Here is a tiny trained network, its code and every weight. The questions are about switching its units off for an input and a class, where a switched-off unit gives its printed mean instead of its output.

import numpy as np


def w(rows, s, z=0):
    codes = np.array(rows[::2]) - 128.0
    scale = np.full(codes.shape[1], s)
    scale[-1] = z or s
    return codes * scale


def norm(h):
    return h / np.sqrt((h * h).mean(-1, keepdims=True) + 1e-5)


def f(y):
    return y / 2 * (1 + np.tanh(0.7978845608 * (y + 0.044715 * y**3)))


def log_softmax(a):
    a = a - a.max(-1, keepdims=True)
    return a - np.log(np.exp(a).sum(-1, keepdims=True))


def net(x, mask):
    res = np.array(x, float).reshape(1, 4) / 4 @ E
    u = 0
    for l in range(2):
        y = f(norm(res) @ A[l][:, :-1].T + A[l][:, -1])
        res = res + np.where(mask[u : u + 12], y, B[l][:, -1]) @ B[l][:, :-1]
        u += 12
    return log_softmax(norm(res)[-1] @ U[:, :-1].T + U[:, -1])


A, B = {}, {}
E = w([
[62,195,189],'x0',
[63,188,10],'x1',
[125,129,134],'x2',
[225,254,116],'x3',
],0.0057)
A[0] = w([
[118,195,159,122],'0.n0',
[252,217,175,117],'0.n1',
[45,201,176,3],'0.n2',
[110,102,123,80],'0.n3',
[210,57,59,42],'0.n4',
[54,161,27,76],'0.n5',
[45,76,147,92],'0.n6',
[166,74,208,63],'0.n7',
[55,39,107,110],'0.n8',
[189,234,87,132],'0.n9',
[204,58,11,72],'0.n10',
[50,185,183,35],'0.n11',
],0.013,0.0027)
B[0] = w([
[89,90,118,163],'0.n0',
[126,93,97,255],'0.n1',
[73,134,161,171],'0.n2',
[139,142,116,129],'0.n3',
[49,139,166,186],'0.n4',
[252,205,214,209],'0.n5',
[124,99,37,184],'0.n6',
[176,128,148,194],'0.n7',
[134,149,52,204],'0.n8',
[100,113,56,227],'0.n9',
[24,170,182,214],'0.n10',
[47,90,173,169],'0.n11',
],0.013,0.0074)
A[1] = w([
[100,138,205,60],'1.n0',
[95,163,145,136],'1.n1',
[208,198,146,114],'1.n2',
[181,121,119,62],'1.n3',
[213,188,152,151],'1.n4',
[203,129,136,2],'1.n5',
[138,118,19,204],'1.n6',
[141,119,10,19],'1.n7',
[228,57,171,80],'1.n8',
[16,119,208,53],'1.n9',
[148,56,165,188],'1.n10',
[226,64,183,77],'1.n11',
],0.013,0.0048)
B[1] = w([
[93,116,75,152],'1.n0',
[131,37,174,163],'1.n1',
[182,103,200,162],'1.n2',
[92,127,116,127],'1.n3',
[188,80,221,170],'1.n4',
[76,132,102,130],'1.n5',
[185,89,87,254],'1.n6',
[133,2,57,196],'1.n7',
[184,174,164,186],'1.n8',
[50,134,187,224],'1.n9',
[183,232,130,182],'1.n10',
[172,181,173,183],'1.n11',
],0.0093,0.0069)
U = w([
[109,102,136,250],'0',
[118,71,33,85],'1',
[4,119,180,64],'2',
[200,164,177,83],'3',
],0.016,0.011)

Each question gives the input, the list of numbers given to net, and the class t.
The units are the neurons (one row each of A and B). Each row of codes is followed by its name. A weight is (code - 128) times the scale printed after its matrix; where a second scale follows, it is the last column's (A, B and U).
mask holds one flag per neuron, layer by layer. A switched-off neuron (its flag False) gives its mean, the last column of its row in B, instead of its output. The means were averaged over made-up inputs and are rounded, as every weight is.
A unit's drop is (log p(t) with every unit on - log p(t) with that unit switched off) / (log p(t) with every unit on - log p(t) with every unit switched off).
The circuit of an input: a set's keep is (log p(t) with only the set's units on - log p(t) with every unit switched off) / (log p(t) with every unit on - log p(t) with every unit switched off). Starting from the 12 units with the biggest drops (on a tie, the unit counted first), units are removed one at a time, each time the one whose removal leaves the highest keep (on an exact tie, the one counted first), for as long as the keep stays at least 0.8.
circuit, biggest first: the units of the circuit, biggest drop first
most important unit: the unit with the biggest drop
top k neurons: the k neurons with the biggest drops, biggest first
top k neurons in layer l: the k neurons of layer l with the biggest drops, biggest first
drop when u is switched off: that unit's drop, to one decimal
input [-8,0,-5,4], class 2: most important unit => 0.n10
input [7,8,-6,8], class 1: top 4 neurons => 0.n9; 0.n10; 0.n0; 0.n7
input [5,-6,-5,-5], class 3: circuit, biggest first => 0.n10; 1.n10
input [6,7,-6,-3], class 3: top 3 neurons => 0.n5; 0.n10; 0.n4
input [7,5,-3,-7], class 1: top 3 neurons => 0.n6; 0.n8; 0.n10
input [-7,-5,0,7], class 1: top 2 neurons in layer 0 => 0.n1; 0.n9
input [-7,6,-1,5], class 2: top 2 neurons => 0.n10; 0.n4
input [6,8,-4,8], class 1: circuit, biggest first => 0.n9; 0.n10
input [-8,-5,-5,8], class 1: top 2 neurons => 0.n1; 0.n9
input [8,-3,1,8], class 1: top 2 neurons in layer 0 => 0.n9; 0.n1
input [-4,-5,4,-5], class 1: top 3 neurons => 0.n5; 0.n8; 0.n6
input [-1,6,1,4], class 3: top 2 neurons => 0.n5; 0.n6
input [-1,-4,2,-2], class 3: top 2 neurons in layer 0 => 0.n7; 0.n9
input [2,8,4,-2], class 3: circuit, biggest first => 0.n5
input [-5,6,0,-3], class 3: top 2 neurons => 0.n5; 0.n11
input [-4,7,-3,5], class 3: top 2 neurons => 0.n5; 0.n6
input [-2,-5,-3,-3], class 3: top 2 neurons => 0.n7; 0.n9
input [4,6,-3,3], class 3: top 3 neurons in layer 0 => 0.n5; 0.n10; 0.n4
input [-4,-3,6,-7], class 1: drop when 0.n5 is switched off => 0.0
input [-5,3,-4,0], class 2: drop when 0.n10 is switched off => 0.2
input [-7,5,4,-1], class 2: drop when 0.n10 is switched off => 0.7
input [-8,0,0,7], class 2: drop when 0.n6 is switched off => 0.1
